Below are the code and all the weights of a small trained network. Each question names an input and a class and asks about switching units off, where a switched-off unit gives its printed mean instead of its output.

import numpy as np


def w(rows, s, z=0):
    codes = np.array(rows[::2]) - 128.0
    scale = np.full(codes.shape[1], s)
    scale[-1] = z or s
    return codes * scale


def f(y):
    return y / 2 * (1 + np.tanh(0.7978845608 * (y + 0.044715 * y**3)))


def log_softmax(a):
    a = a - a.max(-1, keepdims=True)
    return a - np.log(np.exp(a).sum(-1, keepdims=True))


def net(x, mask):
    res = np.array(x, float).reshape(1, 7) / 4 @ E
    y = f(res @ A[0][:, :-1].T + A[0][:, -1])
    res = res + np.where(mask, y, B[0][:, -1]) @ B[0][:, :-1]
    return log_softmax(res[-1] @ U[:, :-1].T + U[:, -1])


A, B = {}, {}
E = w([
[130,128,127],'x0',
[129,130,129],'x1',
[63,161,3],'x2',
[193,239,108],'x3',
[220,67,41],'x4',
[127,127,127],'x5',
[127,129,128],'x6',
],0.0052)
A[0] = w([
[74,14,145,88],'neuron 1',
[161,160,135,44],'neuron 2',
[74,95,173,1],'neuron 3',
[55,196,186,88],'neuron 4',
[98,179,153,83],'neuron 5',
[113,123,133,219],'neuron 6',
[180,63,81,101],'neuron 7',
[140,137,114,64],'neuron 8',
[54,175,54,142],'neuron 9',
[31,138,225,145],'neuron 10',
[175,108,183,74],'neuron 11',
[94,143,105,71],'neuron 12',
[169,105,159,72],'neuron 13',
[78,147,109,62],'neuron 14',
[78,147,71,87],'neuron 15',
[165,120,236,92],'neuron 16',
[50,40,119,95],'neuron 17',
[124,162,90,56],'neuron 18',
[161,138,115,30],'neuron 19',
[207,246,127,84],'neuron 20',
[181,120,191,88],'neuron 21',
[155,116,169,77],'neuron 22',
[181,65,208,165],'neuron 23',
[246,29,110,121],'neuron 24',
[93,48,140,100],'neuron 25',
[99,141,147,182],'neuron 26',
[83,152,67,60],'neuron 27',
[178,71,38,65],'neuron 28',
[135,190,128,190],'neuron 29',
[221,113,203,92],'neuron 30',
[58,122,17,119],'neuron 31',
[126,116,125,231],'neuron 32',
[98,58,134,139],'neuron 33',
[139,127,114,31],'neuron 34',
[123,127,128,78],'neuron 35',
[143,128,119,205],'neuron 36',
[141,108,157,123],'neuron 37',
[168,92,118,45],'neuron 38',
[93,170,171,58],'neuron 39',
[129,134,76,63],'neuron 40',
[85,154,152,100],'neuron 41',
[89,147,69,59],'neuron 42',
[171,50,86,90],'neuron 43',
],0.011,0.0046)
B[0] = w([
[198,182,237,194],'neuron 1',
[147,125,176,109],'neuron 2',
[187,103,172,122],'neuron 3',
[196,35,99,201],'neuron 4',
[163,99,124,141],'neuron 5',
[112,160,76,196],'neuron 6',
[158,81,114,175],'neuron 7',
[137,113,150,105],'neuron 8',
[66,146,127,235],'neuron 9',
[186,64,45,253],'neuron 10',
[83,114,162,146],'neuron 11',
[119,101,153,121],'neuron 12',
[111,106,154,127],'neuron 13',
[131,91,147,127],'neuron 14',
[83,103,153,161],'neuron 15',
[47,146,121,198],'neuron 16',
[166,181,192,187],'neuron 17',
[118,119,178,121],'neuron 18',
[166,92,163,102],'neuron 19',
[230,167,254,211],'neuron 20',
[69,131,154,159],'neuron 21',
[103,108,156,126],'neuron 22',
[39,161,110,233],'neuron 23',
[180,72,68,245],'neuron 24',
[156,164,185,161],'neuron 25',
[135,125,89,177],'neuron 26',
[93,107,172,151],'neuron 27',
[168,74,102,184],'neuron 28',
[142,173,116,200],'neuron 29',
[37,142,141,200],'neuron 30',
[23,155,140,236],'neuron 31',
[98,170,82,205],'neuron 32',
[141,173,161,171],'neuron 33',
[147,98,167,95],'neuron 34',
[133,105,140,106],'neuron 35',
[118,147,95,183],'neuron 36',
[109,133,136,137],'neuron 37',
[154,91,153,116],'neuron 38',
[157,74,135,137],'neuron 39',
[114,103,160,124],'neuron 40',
[156,87,115,142],'neuron 41',
[91,108,173,144],'neuron 42',
[164,93,109,170],'neuron 43',
],0.021,0.0042)
U = w([
[56,94,157,93],'0',
[255,222,195,105],'1',
[172,179,68,254],'2',
[197,43,86,56],'3',
],0.0069,0.004)

Each question gives the input, the list of numbers given to net, and the class t.
The units are the neurons (one row each of A and B). Each row of codes is followed by its name. A weight is (code - 128) times the scale printed after its matrix; where a second scale follows, it is the last column's (A, B and U).
mask holds one flag per neuron, in row order. A switched-off neuron (its flag False) gives its mean, the last column of its row in B, instead of its output. The means were averaged over made-up inputs and are rounded, as every weight is.
A unit's drop is (log p(t) with every unit on - log p(t) with that unit switched off) / (log p(t) with every unit on - log p(t) with every unit switched off).
The circuit of an input: a set's keep is (log p(t) with only the set's units on - log p(t) with every unit switched off) / (log p(t) with every unit on - log p(t) with every unit switched off). Starting from the 12 units with the biggest drops (on a tie, the unit counted first), units are removed one at a time, each time the one whose removal leaves the highest keep (on an exact tie, the one counted first), for as long as the keep stays at least 0.8.
units of the circuit, in order: the units of the circuit, biggest drop first
most important unit: the unit with the biggest drop
top k neurons: the k neurons with the biggest drops, biggest first
drop when u is switched off: that unit's drop, to one decimal
input [-2,4,4,4,6,0,-3], class 3: most important unit -> neuron 28
input [-5,-7,-4,3,-8,5,-1], class 3: units of the circuit, in order -> neuron 4; neuron 10
input [-8,-1,-4,-5,-8,-5,2], class 3: top 2 neurons -> neuron 10; neuron 4
input [5,-3,5,-7,-7,2,-2], class 1: units of the circuit, in order -> neuron 17; neuron 1
input [6,-4,6,6,3,-3,7], class 0: top 3 neurons -> neuron 31; neuron 9; neuron 1
input [5,4,5,2,1,-7,2], class 0: top 2 neurons -> neuron 31; neuron 10
input [0,5,-7,7,-6,0,6], class 0: top 4 neurons -> neuron 16; neuron 30; neuron 21; neuron 1
input [5,2,-7,-8,3,0,5], class 1: top 3 neurons -> neuron 1; neuron 25; neuron 17
input [3,3,2,-3,6,-7,0], class 3: units of the circuit, in order -> neuron 28; neuron 24
input [-3,-4,7,0,-8,-8,7], class 3: top 3 neurons -> neuron 4; neuron 10; neuron 23
input [4,-1,2,-7,-7,-3,-7], class 1: top 2 neurons -> neuron 1; neuron 17
input [3,1,0,1,5,-2,-1], class 3: top 2 neurons -> neuron 24; neuron 28
input [3,-2,-8,6,8,-4,8], class 0: top 2 neurons -> neuron 30; neuron 23
input [8,-6,-2,0,7,-4,-6], class 3: top neuron -> neuron 24
input [8,-3,2,-1,-6,4,3], class 3: top 2 neurons -> neuron 4; neuron 10
input [-3,-4,5,-8,-7,-7,-4], class 1: drop when neuron 17 is switched off -> 0.4
input [-5,-6,-4,-6,3,-1,-1], class 1: drop when neuron 34 is switched off -> 0.0
input [7,-2,-2,1,6,-4,0], class 3: drop when neuron 9 is switched off -> 0.1
